Each row, then the band of its hidden value:
2, 33, -43, -132, -1, 10, -129, -45, -159, 75, -220, 5, -44, -6, 144, -164, -49, 100, -167, -49, -101, -127, 50, 4, 170, -61, -56, 39, 38, -83, 155, -153, -129, 117, 226, 34, 56, -128, -54, 38, -237, 10, 25
TJ
252, -371, 10, 191, -28, 189, 106, 104, -95, -189, 412, 20, 42, 5, -279, 173, -106, -97, -155, 144, 164, 65, -212, 291, -317, 46, 48, -438, 95, 7, -394, -135, 98, -99, -168, -48, -119, -7, 287, -167, 19, -30, 138
Zh
84, 250, -383, 294, -187, -168, 30, -110, -75, -210, -196, 81, -246, 185, 7, -90, 35, -410, 87, -48, 46, 318, 309, -157, 602, -440, 30, 383, 31, 93, 30, 81, -308, 148, -202, 155, -135, -207, 132, 38, -148, -67, 46
Sj
9, 46, -10, -128, -26, 21, -146, -8, -157, 89, -170, -19, -5, -36, 146, -180, -59, 107, -199, -92, -86, -147, 12, 41, 117, -67, -48, -20, 36, -80, 132, -199, -85, 93, 252, 45, 59, -118, -26, 35, -230, -25, 21
TJ
-46, -217, 245, -42, 99, 10, 160, 135, -170, -16, 269, 165, 53, 142, 1, 188, -126, -66, 49, 120, 12, 7, -78, -104, -158, 148, -100, -87, -39, 42, -187, 180, 79, -136, -64, 23, -30, -220, -62, -65, 144, 56, 53
Zh
-106, -135, 101, -74, 73, -52, 41, -55, 27, -138, 45, 107, 41, -39, -70, -27, -58, 2, 19, 72, 55, -78, -101, 13, 84, 1, -69, -69, -12, 12, 45, -79, -39, 62, 36, 17, 74, -26, -3, -29, -36, 40, 85
BZ
9, -241, 175, -19, 46, 31, 140, 104, -159, -45, 270, 127, 62, 100, -24, 149, -109, -50, -24, 103, 42, -20, -106, -25, -149, 108, -66, -145, -2, 19, -194, 115, 56, -115, -59, 21, -41, -159, -18, -67, 108, 38, 56
Zh
-104, -94, 37, -112, 102, -13, -13, -127, -69, -62, -142, 72, -50, 16, 6, -74, -55, 86, -13, 68, -31, -82, 67, -36, 192, -11, -62, 80, -6, -45, 137, -44, -150, 134, 87, -17, 60, -101, -68, 12, -170, 63, 75
Sj
106, 245, -424, 265, -230, -185, 15, -117, -91, -204, -209, 71, -241, 175, 19, -105, 54, -395, 59, -62, 18, 310, 307, -176, 613, -453, 38, 386, 44, 85, 51, 85, -335, 147, -191, 167, -131, -191, 110, 62, -144, -59, 31
Sj
-96, -98, 99, -82, 75, -61, 13, -33, 36, -128, 18, 108, 30, -44, -68, -31, -54, -10, 34, 73, 27, -60, -105, 1, 80, 5, -76, -73, -10, 19, 63, -117, -27, 64, 55, 22, 91, -24, 2, -29, -46, 37, 87
Sj
-85, -83, 1, -118, 102, -2, -33, -131, -80, -44, -176, 56, -66, 5, 14, -88, -50, 101, -32, 64, -50, -79, 80, -32, 196, -16, -61, 90, -1, -61, 156, -61, -161, 153, 105, -14, 58, -107, -65, 14, -198, 67, 83
Sj
-126, -142, 120, -70, 86, -15, 42, -114, -45, -107, 5, 79, 19, 8, -34, -40, -76, 62, -3, 49, 62, -94, 13, -1, 131, -5, -48, 6, -21, -18, 61, -14, -96, 83, 25, -15, 37, -81, -46, -17, -94, 26, 84
BZ
105, 23, -389, -16, -182, -170, 16, -20, -25, -139, -49, 58, -58, -72, -42, -70, 56, -158, -56, -8, -89, 141, -17, -137, 235, -214, -16, 94, 35, 18, 97, -22, -190, 130, -18, 191, -16, -40, 30, 52, -6, 33, 83
MD
127, 118, -469, 89, -232, -188, 14, -70, -66, -162, -132, 53, -143, 20, -15, -90, 71, -248, -22, -38, -72, 228, 138, -181, 409, -332, 16, 242, 43, 37, 99, 42, -282, 152, -94, 198, -73, -103, 49, 73, -63, 4, 64
MD
-98, -131, 37, -108, 65, -92, 51, -9, 98, -156, 72, 124, 76, -109, -75, -37, -36, -35, 7, 83, 49, -96, -230, 27, 50, 9, -103, -132, -8, 19, 55, -133, 8, 69, 76, 70, 111, 28, 14, -37, 27, 66, 90
Sj
172, -94, -51, 75, 11, 94, -18, 174, -88, -35, 148, 22, -15, -42, -121, 73, -88, -102, -94, 64, -24, 102, -148, 122, -214, 22, -35, -250, 44, 18, -170, -219, 96, -12, 30, 45, -23, -103, 211, -110, -52, -23, 131
TJ
9, -2, 302, -93, -105, -127, -170, 55, 13, -147, 121, 71, 78, -69, -230, 35, -44, 3, 138, -13, -82, 110, -48, -97, -92, 16, 41, -206, 13, 131, 83, -270, 28, -71, -36, -34, 136, 62, 24, -2, -47, -106, 87
MD
212, -341, 131, 222, -47, 155, 71, 79, -37, -257, 486, -5, 81, -55, -416, 196, -123, -77, -52, 102, 198, 150, -161, 261, -369, 44, 107, -470, 60, 64, -352, -198, 123, -98, -247, -79, -105, 40, 314, -186, 11, -119, 203
Zh
80, 244, -362, 300, -191, -165, 30, -118, -87, -212, -199, 85, -248, 209, 20, -90, 35, -413, 85, -50, 58, 305, 316, -150, 619, -446, 31, 387, 37, 96, 21, 93, -316, 135, -206, 145, -137, -210, 125, 42, -152, -66, 31
Sj
-98, -212, -153, -187, 37, -161, 147, 24, 199, -193, 152, 156, 156, -240, -64, -57, 12, -61, -62, 106, 59, -166, -453, 36, 14, 12, -159, -204, -8, -3, 60, -113, 37, 101, 131, 187, 135, 118, -1, -30, 180, 147, 97
Sj
251, -322, 58, 209, -47, 143, 34, 110, -8, -272, 410, 23, 27, -39, -429, 200, -90, -127, -31, 159, 123, 180, -200, 263, -342, 33, 80, -471, 88, 81, -356, -253, 106, -96, -225, -82, -64, 64, 349, -170, 0, -62, 174
BZ
-39, -3, 147, -49, 139, 1, 40, 219, -123, 75, 104, 112, -1, 36, 27, 116, -127, -92, 70, 62, -100, 91, -68, -121, -172, 118, -136, -41, -66, 54, -66, -18, 131, -39, 79, 88, 22, -266, 15, -77, 42, 20, 108
TJ
17, 126, 414, -242, -218, -162, -332, 48, -107, 4, -93, 83, 100, 40, 77, -138, -13, 84, -22, -130, -151, -149, -55, -87, 94, -27, 15, -188, 98, 73, 187, -326, -29, -152, 184, -53, 222, 79, -135, 113, -148, -111, -116
MD
27, 21, 228, 3, -56, -65, -144, 85, 35, -140, 171, 11, 69, -143, -293, 49, -83, -18, 127, -35, -39, 193, -37, -35, -182, 5, 51, -228, -21, 127, 44, -324, 82, -12, -50, -6, 83, 15, 136, -66, -72, -156, 179
TJ
16, -18, -48, -143, -3, -1, -113, -78, -157, 33, -233, 39, -69, 37, 122, -139, -28, 92, -142, 7, -109, -123, 55, -14, 208, -51, -51, 51, 60, -82, 149, -113, -169, 103, 185, 6, 62, -100, -77, 53, -226, 49, 7
MD
96, 126, -435, 213, -252, -189, 70, -143, -92, -232, -123, 77, -189, 150, -5, -87, 66, -335, 21, -45, 30, 251, 257, -173, 571, -427, 48, 346, 45, 62, 28, 159, -353, 134, -210, 168, -138, -148, 66, 78, -78, -23, 23
BZ
56, 3, 426, -260, -265, -105, -300, 2, -207, 19, -107, 111, 103, 177, 215, -177, 4, 110, -175, -108, -94, -346, -94, 21, 191, -43, 9, -223, 178, 7, 83, -230, -98, -228, 215, -102, 197, 95, -190, 153, -160, -49, -255
BZ
9, 197, -147, 297, -107, -117, 55, -97, -103, -190, -122, 109, -206, 261, 29, -46, -20, -376, 118, -31, 113, 240, 301, -117, 537, -362, 12, 331, 14, 105, -41, 115, -241, 70, -209, 86, -128, -244, 109, 11, -134, -78, 17
BZ
100, 83, -433, 194, -261, -182, 85, -147, -97, -234, -83, 70, -161, 129, -13, -80, 65, -305, -7, -46, 39, 228, 232, -163, 535, -408, 52, 316, 45, 51, 17, 173, -349, 126, -211, 167, -144, -134, 53, 76, -57, -20, 27
BZ
12, -153, 18, -123, -45, 15, -28, -108, -196, -20, -97, 63, -22, 109, 118, -96, -31, 96, -177, 24, -26, -194, 35, 20, 203, -46, -29, 6, 74, -85, 35, 17, -187, 23, 100, -24, 19, -83, -106, 60, -151, 63, -43
BZ
88, -88, -324, -74, -172, -168, 49, -26, -15, -166, 10, 94, -17, -55, -48, -45, 63, -120, -66, 42, -78, 57, -94, -115, 197, -158, -31, 26, 52, 10, 58, 16, -180, 82, -20, 161, 12, 10, -12, 61, 49, 85, 45
Sj
23, 16, 474, -262, -258, -137, -296, 7, -172, -9, -67, 116, 118, 150, 153, -147, -2, 106, -100, -108, -102, -286, -76, -29, 158, -29, 19, -215, 147, 42, 104, -230, -79, -227, 174, -100, 208, 100, -190, 146, -130, -68, -219
BZ
-138, 147, 215, 76, 182, -2, 35, 177, -97, 63, 49, 92, -35, 70, 46, 65, -168, -161, 146, -16, -6, 139, 64, -116, -35, 21, -130, 82, -119, 87, -39, -31, 127, 9, 54, 90, -8, -348, 69, -101, -37, -69, 133
TJ
58, 160, 310, -235, -221, -85, -354, 52, -182, 106, -197, 38, 79, 59, 239, -241, -21, 107, -194, -183, -134, -273, -71, 24, 154, -71, -12, -182, 136, -8, 169, -358, -47, -121, 319, -29, 195, 31, -119, 120, -234, -105, -167
TJ

New part:
146, -2, -129, 13, -122, 285, 10, 229, 250, 320, 129, 0, -212, 193, -281, 74, 268, -74, -352, -68, -242, 380, 403, -281, 33, 324, -344, -158, 95, 133, 256, -125, 103, -79, -246, 304, 160, -197, 216, -88, 11, -90, 43
B
-405, 427, -117, 242, 57, 118, -125, 550, 322, 352, 168, -286, -431, -437, 1, 113, 555, -33, -138, 421, 114, -240, 537, -492, -165, -453, 197, -76, -62, -23, -285, -141, -51, 431, 258, 332, -103, 454, -224, -22, -78, -36, -791
T
121, 57, -131, 201, -108, -170, 363, -118, 156, -324, -121, -100, 139, 127, -86, -98, -169, -233, 39, -162, -127, 164, 30, 167, 72, 25, -214, -169, 364, 101, 167, 220, 105, -113, -210, 96, 315, -448, -8, -122, -104, -29, 122
T
269, 47, -110, 335, -83, 390, 406, 91, 416, 5, 355, 22, -72, 294, -323, -145, -28, 43, -226, 132, -178, 11, 391, -143, 108, 191, -410, 18, 178, 127, 306, 31, 109, 29, -228, 288, 300, -416, 82, 195, 257, -133, 196
V
155, 76, -39, 192, -124, 176, 348, 219, 277, -113, 194, 127, -17, 145, -310, 217, 132, 46, -225, 197, -259, 254, 185, -164, -38, 223, -89, -97, -39, 205, 58, -59, 80, -183, -64, 495, 200, -214, 178, 171, 18, -300, -31
Q
-279, -92, -364, 92, 105, 13, -322, -156, -197, 336, -209, -69, -399, 85, 475, -181, -238, 93, 123, -214, 353, 587, -186, 280, -292, 228, -159, 335, 117, 135, 119, -204, 333, -9, -17, -688, 167, -167, 158, -352, -139, 282, 466
T
145, -93, -167, 360, -44, 135, 439, -161, 171, -311, 76, 64, 106, 214, -77, -162, -418, 104, 83, 48, -8, 150, -43, 222, -37, 198, -200, 97, 149, 192, 168, 122, 180, -215, -182, -112, 333, -547, 44, 127, 137, -59, 423
V
-18, -498, -170, 14, 149, -265, -179, -7, -538, -199, -416, -9, 125, 218, 397, -41, -212, 288, 259, -167, 202, 438, -643, 429, -124, 319, 243, 280, -263, 221, -173, -261, 300, -414, -200, -552, 93, -369, 36, -277, -261, 19, 423
F
-174, -329, -224, 364, 249, -133, -22, 17, -289, -285, -164, -105, 64, 12, 379, -246, -290, 396, 362, 166, 432, -91, -371, 376, -142, -96, 320, 426, -205, 165, -280, -133, 214, -107, -42, -645, 66, -322, -258, -48, -38, 116, 257
Q
256, 90, -69, 187, -183, 73, 454, 88, 201, -142, 143, 117, 27, 285, -218, 85, 10, -65, -151, 50, -311, 289, 29, -69, 56, 334, -263, -94, 113, 168, 174, 22, 93, -201, -132, 484, 370, -282, 233, 96, 6, -279, 99
F
200, 46, -75, 67, -127, 16, 237, -99, 206, -79, -155, -243, 85, 166, -99, -202, -136, -322, -43, -316, -202, 151, 163, 53, 149, 81, -406, -295, 409, 1, 342, 202, 159, -20, -401, 76, 265, -447, -8, -222, -34, 20, 118
Z
169, -32, -138, 360, -27, -35, 460, -74, 146, -420, 110, 118, 118, 271, -115, -28, -202, 80, 3, 90, -54, 179, -49, 235, -5, 129, -113, 132, 151, 222, 104, 67, 152, -167, -94, 100, 324, -523, 83, 131, 17, -136, 316
Q
97, 7, -144, 256, -129, 41, 403, -35, 181, -241, 26, 56, 79, 99, -134, -19, -221, -23, 23, 48, -122, 203, 5, 56, -30, 198, -146, -86, 132, 174, 84, 126, 91, -255, -128, 125, 319, -350, 75, 70, 25, -126, 164
V
-22, -202, -11, 213, 73, -110, 110, 406, 10, -326, -125, -234, 261, -211, -150, 5, 200, 125, 101, 253, 6, -378, 106, -135, 84, -264, 387, -178, -234, 91, -375, 3, -51, -147, -186, 101, -67, -160, -397, 10, -79, -121, -426
V
199, 85, -178, 300, -124, 150, 420, -12, 203, -27, 214, 66, -85, 309, -90, -159, -136, -19, -69, 48, -143, 165, 58, -12, 65, 292, -384, 75, 210, 126, 248, 47, 119, -59, -130, 209, 435, -325, 166, 86, 122, -120, 252
Q
-177, -192, -119, 181, 31, -60, 106, -97, -90, -273, -439, -345, 236, -298, 270, -291, -535, 11, 466, -64, 198, -142, -268, 204, -109, -119, 176, -176, -18, 19, -175, 215, 152, -255, -261, -560, 69, -261, -363, -164, -26, 115, 5
T
26, -232, -281, 196, 62, 328, -98, 42, -212, 492, 5, -207, -274, 249, 441, -591, -309, 234, 221, -55, 227, -32, -231, -9, 42, 387, -345, 337, -70, -13, 150, -179, 246, 32, -275, -558, 310, -108, -37, -159, 221, 162, 368
F
59, 170, 39, 204, -47, 359, 304, 38, 514, -166, 97, -74, -3, -21, -303, 157, -97, -41, -200, 97, -161, 192, 397, -50, -154, -56, -142, -211, 121, 130, 210, 70, 218, 6, -156, 247, 11, -368, 40, 146, 99, -170, 8
Z
-341, 140, -200, 395, 45, -290, 219, 171, -23, -310, -109, -147, 10, -360, 219, -43, -71, 68, 331, 346, 237, -227, -149, 41, -162, -323, 390, 47, -58, 92, -444, 92, -35, -31, 222, -71, 139, 92, -292, 11, -144, -23, -370
V
-239, 147, 7, 108, 79, -217, 31, 18, 64, -313, -390, -373, 94, -295, 210, 45, -104, -162, 202, -56, 111, 25, -65, 198, -176, -407, 248, -205, 105, -1, -142, 105, 205, 89, -57, -135, -89, -149, -249, -220, -254, 16, -282
H
213, 47, -38, 61, -220, 100, 294, 295, 279, -15, 86, -7, 55, 79, -415, 146, 263, -162, -255, 41, -396, 156, 320, -333, 134, 222, -186, -375, 67, 123, 87, 50, -44, -222, -238, 600, 226, -178, 96, 17, -31, -255, -216
V
-326, 156, -126, -10, -10, 59, -321, 672, 69, 459, 46, -88, -397, -324, -67, 360, 717, 57, -252, 320, -29, 174, 349, -549, -187, -45, 286, -137, -318, 107, -354, -339, -58, 40, 182, 401, -122, 473, 15, -114, -230, -138, -686
V
-280, 194, -144, 398, 276, -132, -9, -38, 97, -211, -57, -288, -174, -64, 340, -162, -63, 59, 147, 103, 409, -93, 59, 349, -194, -534, 130, 339, 211, 33, -44, -51, 282, 467, 118, -359, -30, -242, -247, -116, -112, 175, 4
Z
41, 67, 91, 117, 18, 350, 205, -131, 385, -228, -134, -198, 82, -13, -98, 63, -351, -43, -51, -85, -74, 264, 173, 178, -209, -64, -127, -207, 119, 76, 274, 83, 371, -13, -276, -78, -61, -501, -2, 25, 70, -88, 181
H
108, 126, 99, 24, -47, 291, 166, -27, 412, -121, -101, -192, 34, 42, -210, 140, -101, -170, -202, -150, -213, 331, 299, 40, -113, -19, -214, -314, 189, 65, 323, 59, 306, 18, -302, 170, -35, -437, 72, -47, -4, -125, 57
H
-278, -26, -373, 153, 89, 324, -353, 78, -51, 672, 57, -89, -582, 32, 373, -262, -66, 189, 9, 6, 329, 342, 81, -71, -241, 254, -243, 351, -13, 83, 112, -286, 243, 135, 7, -529, 152, 65, 118, -209, 67, 246, 265
B
-315, 72, -19, 142, 54, -203, 20, 307, 86, -335, -229, -132, 80, -431, -46, 361, 193, 38, 63, 261, 58, 72, 67, -39, -264, -344, 540, -208, -197, 165, -434, -31, 34, -144, 123, 132, -169, 26, -204, -30, -288, -144, -495
T
-215, 303, -95, 252, 57, 114, -8, 401, 335, 150, 183, -172, -294, -206, -110, 131, 442, -12, -201, 311, 41, -84, 499, -301, -115, -324, 89, -28, 19, 59, -124, -120, 26, 319, 136, 324, -49, 133, -119, 14, -61, -66, -481
T
-416, -205, -346, -151, 13, 230, -595, 157, -374, 752, -244, 74, -565, -101, 503, 110, -71, 295, 63, -44, 262, 865, -338, -87, -480, 622, 63, 236, -403, 202, -125, -474, 284, -346, 78, -568, 51, 288, 351, -317, -170, 106, 251
Q
-386, -110, -155, -104, 203, 360, -695, 349, 0, 581, -72, -27, -545, -140, 129, 365, 376, 310, -296, 82, 244, 685, 277, -138, -477, 111, 196, 195, -360, 215, -79, -564, 324, 35, 63, -309, -338, 99, 193, -214, -176, 70, 14
T
-216, 251, -96, 498, 146, -252, 285, 247, 234, -469, 121, -124, 7, -201, -43, 93, 234, 64, 47, 424, 182, -308, 218, 66, -95, -589, 360, 133, 68, 122, -317, 31, 5, 268, 245, 218, 13, -109, -303, 126, -136, -85, -406
B
201, 70, -113, 209, -114, 187, 348, 53, 193, -16, 208, 162, -112, 340, -135, 70, -28, 44, -184, 68, -202, 396, 35, -19, -34, 378, -295, 82, 77, 194, 227, -85, 178, -131, -79, 324, 340, -296, 300, 108, 50, -225, 256
F
70, -532, -179, 229, 199, 102, -100, 105, -312, -12, -174, -274, 126, 146, 291, -521, -275, 352, 316, -10, 291, -295, -258, 169, 119, 93, 49, 264, -219, 49, -100, -124, 193, -126, -414, -676, 93, -392, -334, -138, 127, 153, 283
Q
-277, 89, -71, 253, 53, -252, 132, 219, 58, -348, -228, -270, 127, -405, 70, 46, 36, -27, 229, 225, 129, -233, 14, -4, -117, -421, 411, -175, -50, 60, -390, 113, -6, -30, 50, 0, -32, -3, -359, -62, -188, -42, -479
T
-154, -82, -114, 230, 44, -16, 51, 341, -11, -69, -68, -183, 30, -233, 35, -47, 99, 144, 138, 272, 96, -231, 34, -161, -38, -137, 278, -57, -216, 81, -327, -41, -12, -94, -46, -13, 26, 21, -268, -3, -41, -64, -340
V
-200, -104, -243, 458, 313, -518, 21, 108, -314, -448, -76, -90, -1, 88, 404, -143, 84, 272, 274, 220, 456, -157, -325, 446, -62, -379, 407, 568, -31, 159, -363, -173, 143, 184, 188, -348, 108, -250, -264, -103, -255, 95, 42
Q
-411, 388, 4, 285, 106, -70, 152, -37, 209, -288, -283, -436, -30, -476, 361, -49, -310, -122, 337, 146, 251, -162, -63, 183, -318, -584, 274, -119, 109, -73, -179, 176, 231, 277, 132, -207, -81, 21, -328, -72, -114, 29, -381
H
-272, 524, 126, 334, 162, 317, 94, 343, 557, 25, 119, -546, -204, -416, 24, -51, 206, -81, -45, 370, 123, -548, 560, -251, -139, -783, 130, -145, 62, -161, -70, 31, 161, 696, 67, 230, -250, 131, -429, 97, 99, -56, -717
H
